Here is a tiny trained network, its code and every weight. The questions are about switching its units off for an input and a target symbol, where a switched-off unit gives its printed mean instead of its output.

import numpy as np


def w(rows, s, z=0):
    codes = np.array(rows[::2]) - 128.0
    scale = np.full(codes.shape[1], s)
    scale[-1] = z or s
    return codes * scale


def norm(h):
    return h / np.sqrt((h * h).mean(-1, keepdims=True) + 1e-5)


def f(y):
    return y / 2 * (1 + np.tanh(0.7978845608 * (y + 0.044715 * y**3)))


def softmax(a):
    e = np.exp(a - a.max(-1, keepdims=True))
    return e / e.sum(-1, keepdims=True)


def log_softmax(a):
    a = a - a.max(-1, keepdims=True)
    return a - np.log(np.exp(a).sum(-1, keepdims=True))


def net(x, mask):
    ids = ['ΠΣΦΩαβγδζηθμξτ'.index(c) for c in x.split()]
    T = len(ids)
    res = E[ids] + P[:T]
    u = 0
    for l in range(2):
        q, k, v = (norm(res) @ M[l].T for M in (Q, K, V))
        z = softmax(np.where(np.tri(T) > 0, q @ k.T / 2**0.5, -1e9)) @ v
        res = res + np.where(mask[u], z, O[l][:, -1]) @ O[l][:, :-1]
        u += 1
        y = f(norm(res) @ A[l][:, :-1].T + A[l][:, -1])
        res = res + np.where(mask[u : u + 4], y, B[l][:, -1]) @ B[l][:, :-1]
        u += 4
    return log_softmax(norm(res)[-1] @ U[:, :-1].T + U[:, -1])


Q, K, V, O, A, B = {}, {}, {}, {}, {}, {}
E = w([
[93,191,50,153],'Π',
[181,98,132,148],'Σ',
[102,203,76,129],'Φ',
[121,107,167,92],'Ω',
[222,8,139,175],'α',
[138,140,99,79],'β',
[164,72,72,154],'γ',
[124,254,118,38],'δ',
[206,36,104,158],'ζ',
[135,133,96,59],'η',
[148,67,168,127],'θ',
[210,11,125,167],'μ',
[103,153,135,72],'ξ',
[187,95,144,114],'τ',
],0.0084)
P = w([
[109,88,140,158],'0',
[211,198,152,72],'1',
[206,180,148,28],'2',
[187,155,171,2],'3',
[121,124,103,65],'4',
[178,137,125,52],'5',
[162,114,121,27],'6',
[149,113,112,26],'7',
],0.0062)
Q[0] = w([
[2,95,72,221],'0.h0',
[66,74,94,227],'0.h0',
],0.0047)
K[0] = w([
[185,226,140,149],'0.h0',
[254,142,168,143],'0.h0',
],0.0062)
V[0] = w([
[121,86,79,18],'0.h0',
[2,101,253,92],'0.h0',
],0.0076)
O[0] = w([
[176,182,112,249,254],'0.h0',
[144,127,57,128,87],'0.h0',
],0.014,0.006)
A[0] = w([
[1,85,73,162,72],'0.n0',
[173,57,168,146,158],'0.n1',
[180,86,152,208,179],'0.n2',
[63,102,2,175,255],'0.n3',
],0.0066,0.0043)
B[0] = w([
[80,147,114,47,107],'0.n0',
[80,159,55,150,178],'0.n1',
[122,239,127,87,253],'0.n2',
[254,144,135,76,175],'0.n3',
],0.0079,0.0052)
Q[1] = w([
[255,253,191,127],'1.h0',
[87,75,163,172],'1.h0',
],0.008)
K[1] = w([
[1,38,87,119],'1.h0',
[145,213,126,108],'1.h0',
],0.0093)
V[1] = w([
[97,248,130,3],'1.h0',
[106,183,100,255],'1.h0',
],0.0097)
O[1] = w([
[64,196,17,164,136],'1.h0',
[131,150,129,11,255],'1.h0',
],0.011,0.0038)
A[1] = w([
[99,4,134,192,68],'1.n0',
[123,186,120,154,30],'1.n1',
[113,90,128,14,134],'1.n2',
[150,136,47,156,251],'1.n3',
],0.012,0.0022)
B[1] = w([
[157,243,154,167,148],'1.n0',
[204,54,140,172,185],'1.n1',
[19,124,187,160,176],'1.n2',
[66,1,158,90,253],'1.n3',
],0.0094,0.0057)
U = w([
[55,133,64,172,96],'Π',
[178,221,136,166,203],'Σ',
[80,15,92,149,172],'Φ',
[223,57,40,95,3],'Ω',
[75,98,129,134,135],'α',
[200,152,107,148,212],'β',
[19,154,161,91,89],'γ',
[68,153,23,78,72],'δ',
[79,73,205,71,129],'ζ',
[149,153,174,254,55],'η',
[143,12,78,93,170],'θ',
[120,61,197,100,128],'μ',
[167,113,16,98,46],'ξ',
[34,158,87,87,105],'τ',
],0.0094,0.0048)

Each question gives the input, a string of symbols that net reads in full, and the target symbol t.
The units are the heads (2 rows each of Q, K, V and O) and the neurons (one row each of A and B). Each row of codes is followed by its name. A weight is (code - 128) times the scale printed after its matrix; where a second scale follows, it is the last column's (O, A, B and U).
mask holds one flag per unit, layer by layer, with each layer's heads first. A switched-off unit (its flag False) gives its mean, the last column of its rows in O or B, instead of its output. The means were averaged over made-up inputs and are rounded, as every weight is.
A unit's drop is (log p(t) with every unit on - log p(t) with that unit switched off) / (log p(t) with every unit on - log p(t) with every unit switched off).
The circuit of an input: a set's keep is (log p(t) with only the set's units on - log p(t) with every unit switched off) / (log p(t) with every unit on - log p(t) with every unit switched off). Starting from all 10 units, units are removed one at a time, each time the one whose removal leaves the highest keep (on an exact tie, the one counted first), for as long as the keep stays at least 0.8.
circuit, biggest first: the units of the circuit, biggest drop first
k most important neurons: the k neurons with the biggest drops, biggest first
k most important neurons of layer l: the k neurons of layer l with the biggest drops, biggest first
input Σ β β Ω τ μ θ β, target η: circuit, biggest first => (0.h0 1.h0)
input θ θ μ ξ, target Φ: 2 most important neurons => (0.n3 1.n3)
input θ Ω Σ Φ μ β, target Φ: 3 most important neurons => (1.n3 0.n3 0.n2)
input Ω β β α, target θ: circuit, biggest first => (0.h0 1.n3)
input θ ξ Ω, target Φ: circuit, biggest first => (0.h0 1.h0 1.n3)
input Ω Ω μ Σ, target θ: circuit, biggest first => (0.h0 1.n3)
input Σ Σ Σ β Σ θ, target η: circuit, biggest first => (0.h0 1.h0 0.n2)
input β θ Σ Φ Σ Σ β μ, target Σ: circuit, biggest first => (0.h0 0.n2)
input Σ θ Ω Σ δ, target η: circuit, biggest first => (0.h0 1.h0 0.n2)
input μ γ β τ, target ζ: circuit, biggest first => (0.h0)
input μ β ζ β, target ζ: circuit, biggest first => (0.h0 0.n2)
input θ Φ θ τ, target Φ: circuit, biggest first => (0.h0 1.h0 0.n3 1.n3)
input θ τ Σ β Φ Φ Σ, target Φ: circuit, biggest first => (0.h0 1.h0 1.n3 0.n3)
input Σ ξ α, target η: circuit, biggest first => (0.h0 1.h0 1.n0)
input μ Ω β Π, target ζ: most important neuron => (0.n1)
input μ β β Σ μ, target ζ: 3 most important neurons of layer 0 => (0.n1 0.n2 0.n3)
input τ Σ Σ θ τ ξ, target δ: 2 most important neurons => (0.n2 0.n1)
input θ ζ Σ β, target Φ: 2 most important neurons => (0.n3 1.n3)
input θ β Σ θ δ, target Φ: 2 most important neurons of layer 0 => (0.n2 0.n3)
input Σ γ β ξ μ ξ α, target η: most important neuron => (0.n2)
input θ Σ γ, target Φ: 2 most important neurons => (1.n3 0.n3)
input Ω γ ξ, target θ: 2 most important neurons => (1.n3 0.n2)
input β Σ β ξ Σ μ Σ θ, target Σ: 2 most important neurons => (1.n3 0.n2)
